Here is a tiny trained network, its code and every weight. The questions are about switching its units off for an input and a class, where a switched-off unit gives its printed mean instead of its output.

import numpy as np


def w(rows, s, z=0):
    codes = np.array(rows[::2]) - 128.0
    scale = np.full(codes.shape[1], s)
    scale[-1] = z or s
    return codes * scale


def f(y):
    return y / 2 * (1 + np.tanh(0.7978845608 * (y + 0.044715 * y**3)))


def log_softmax(a):
    a = a - a.max(-1, keepdims=True)
    return a - np.log(np.exp(a).sum(-1, keepdims=True))


def net(x, mask):
    res = np.array(x, float).reshape(1, 5) / 4 @ E
    y = f(res @ A[0][:, :-1].T + A[0][:, -1])
    res = res + np.where(mask, y, B[0][:, -1]) @ B[0][:, :-1]
    return log_softmax(res[-1] @ U[:, :-1].T + U[:, -1])


A, B = {}, {}
E = w([
[156,103,180,231,74,121,53,115,40],'x0',
[230,176,72,141,175,71,2,84,187],'x1',
[125,234,88,116,229,95,234,77,18],'x2',
[51,206,55,124,108,154,122,179,184],'x3',
[91,205,115,41,38,79,182,40,167],'x4',
],0.0083)
A[0] = w([
[132,151,79,126,137,120,92,161,193,120],'n0',
[148,83,174,103,105,112,132,104,122,58],'n1',
[73,141,114,102,97,146,170,132,133,51],'n2',
[124,88,117,100,187,171,147,167,146,78],'n3',
[129,149,124,119,137,116,172,125,98,69],'n4',
[114,85,143,210,114,168,111,166,76,35],'n5',
[77,138,126,96,103,135,169,141,132,2],'n6',
[37,146,127,82,75,150,183,138,141,71],'n7',
[105,93,116,110,135,139,138,142,138,94],'n8',
[124,66,148,169,118,149,105,151,86,107],'n9',
[82,153,102,108,123,139,203,113,114,212],'n10',
[147,104,150,102,98,134,119,79,161,57],'n11',
[140,156,110,133,109,110,100,122,153,34],'n12',
[78,139,128,104,122,141,148,115,141,65],'n13',
[110,129,114,104,122,140,134,115,131,53],'n14',
[143,112,139,132,143,129,131,139,133,76],'n15',
[151,173,105,127,184,91,145,101,70,85],'n16',
[153,177,120,146,142,113,154,113,107,45],'n17',
[165,149,122,134,101,90,59,123,145,131],'n18',
[97,153,119,100,153,122,254,125,86,193],'n19',
[141,78,150,132,108,121,116,124,102,114],'n20',
[149,186,108,121,140,106,104,117,131,102],'n21',
[116,75,99,108,172,146,151,164,143,96],'n22',
[156,95,133,130,78,107,128,126,131,54],'n23',
[122,141,135,149,122,129,119,146,110,78],'n24',
[130,139,111,124,133,143,107,143,184,76],'n25',
],0.015,0.0059)
B[0] = w([
[87,135,39,65,134,225,52,173,164,183],'n0',
[179,110,166,117,72,29,138,114,127,157],'n1',
[82,163,101,159,100,61,181,173,170,181],'n2',
[182,121,149,143,216,161,156,195,142,168],'n3',
[118,181,167,76,130,167,122,106,101,161],'n4',
[39,119,227,229,79,168,79,160,53,200],'n5',
[101,160,115,155,128,92,170,146,167,171],'n6',
[43,156,106,189,94,29,239,211,223,222],'n7',
[153,131,105,140,132,99,110,194,139,149],'n8',
[91,98,219,165,73,171,102,173,112,197],'n9',
[71,209,114,127,149,71,184,164,106,221],'n10',
[168,91,127,59,108,84,140,90,147,157],'n11',
[84,126,69,137,81,156,146,78,142,146],'n12',
[100,140,106,131,104,93,145,142,140,161],'n13',
[77,130,125,124,142,123,132,120,118,136],'n14',
[131,103,119,152,121,145,176,140,137,133],'n15',
[203,161,91,182,202,117,78,54,11,206],'n16',
[126,179,92,140,145,83,91,94,73,162],'n17',
[81,58,71,124,50,160,99,44,175,192],'n18',
[125,254,201,51,141,135,200,126,101,253],'n19',
[126,89,189,125,75,99,126,133,140,168],'n20',
[118,124,55,165,147,147,84,84,97,168],'n21',
[194,143,154,142,180,138,142,209,147,165],'n22',
[153,86,170,82,125,115,140,104,105,150],'n23',
[115,147,129,153,99,126,108,96,103,133],'n24',
[92,102,104,60,155,183,113,159,135,157],'n25',
],0.008,0.018)
U = w([
[191,91,53,208,153,86,54,37,71,159],'0',
[146,236,133,100,185,100,138,72,2,2],'1',
[80,65,253,200,78,161,86,159,72,198],'2',
[227,139,197,123,219,148,189,155,95,44],'3',
[206,18,203,34,62,54,121,80,173,203],'4',
[62,87,48,54,78,184,57,82,205,110],'5',
[44,183,141,122,114,37,207,189,175,159],'6',
[150,96,97,77,210,195,86,241,179,153],'7',
],0.008,0.004)

Each question gives the input, the list of numbers given to net, and the class t.
The units are the neurons (one row each of A and B). Each row of codes is followed by its name. A weight is (code - 128) times the scale printed after its matrix; where a second scale follows, it is the last column's (A, B and U).
mask holds one flag per neuron, in row order. A switched-off neuron (its flag False) gives its mean, the last column of its row in B, instead of its output. The means were averaged over made-up inputs and are rounded, as every weight is.
A unit's drop is (log p(t) with every unit on - log p(t) with that unit switched off) / (log p(t) with every unit on - log p(t) with every unit switched off).
The circuit of an input: a set's keep is (log p(t) with only the set's units on - log p(t) with every unit switched off) / (log p(t) with every unit on - log p(t) with every unit switched off). Starting from the 12 units with the biggest drops (on a tie, the unit counted first), units are removed one at a time, each time the one whose removal leaves the highest keep (on an exact tie, the one counted first), for as long as the keep stays at least 0.8.
circuit, biggest first: the units of the circuit, biggest drop first
unit that matters most: the unit with the biggest drop
k most important neurons: the k neurons with the biggest drops, biggest first
drop of u: that unit's drop, to one decimal
input [7,-8,5,-6,4], class 1: circuit, biggest first	n19
input [-3,3,4,-5,-6], class 3: circuit, biggest first	n3; n10
input [-7,0,7,3,0], class 1: 2 most important neurons	n16; n19
input [-3,-4,8,-4,6], class 1: 3 most important neurons	n16; n19; n4
input [-4,5,5,-3,-7], class 0: circuit, biggest first	n19; n16
input [6,2,6,2,-3], class 0: 2 most important neurons	n19; n10
input [-2,2,3,-3,-7], class 3: 2 most important neurons	n18; n3
input [3,3,-5,8,-8], class 2: 2 most important neurons	n5; n9
input [2,-5,3,-7,5], class 1: 2 most important neurons	n19; n4
input [-7,6,-6,7,-5], class 7: 2 most important neurons	n3; n22
input [-2,-3,3,1,-4], class 3: drop of n7	0.2
input [1,-1,-2,8,-5], class 7: drop of n20	0.1
input [1,0,-1,0,-1], class 2: drop of n7	0.1
input [8,3,-8,-6,4], class 4: unit that matters most	n11
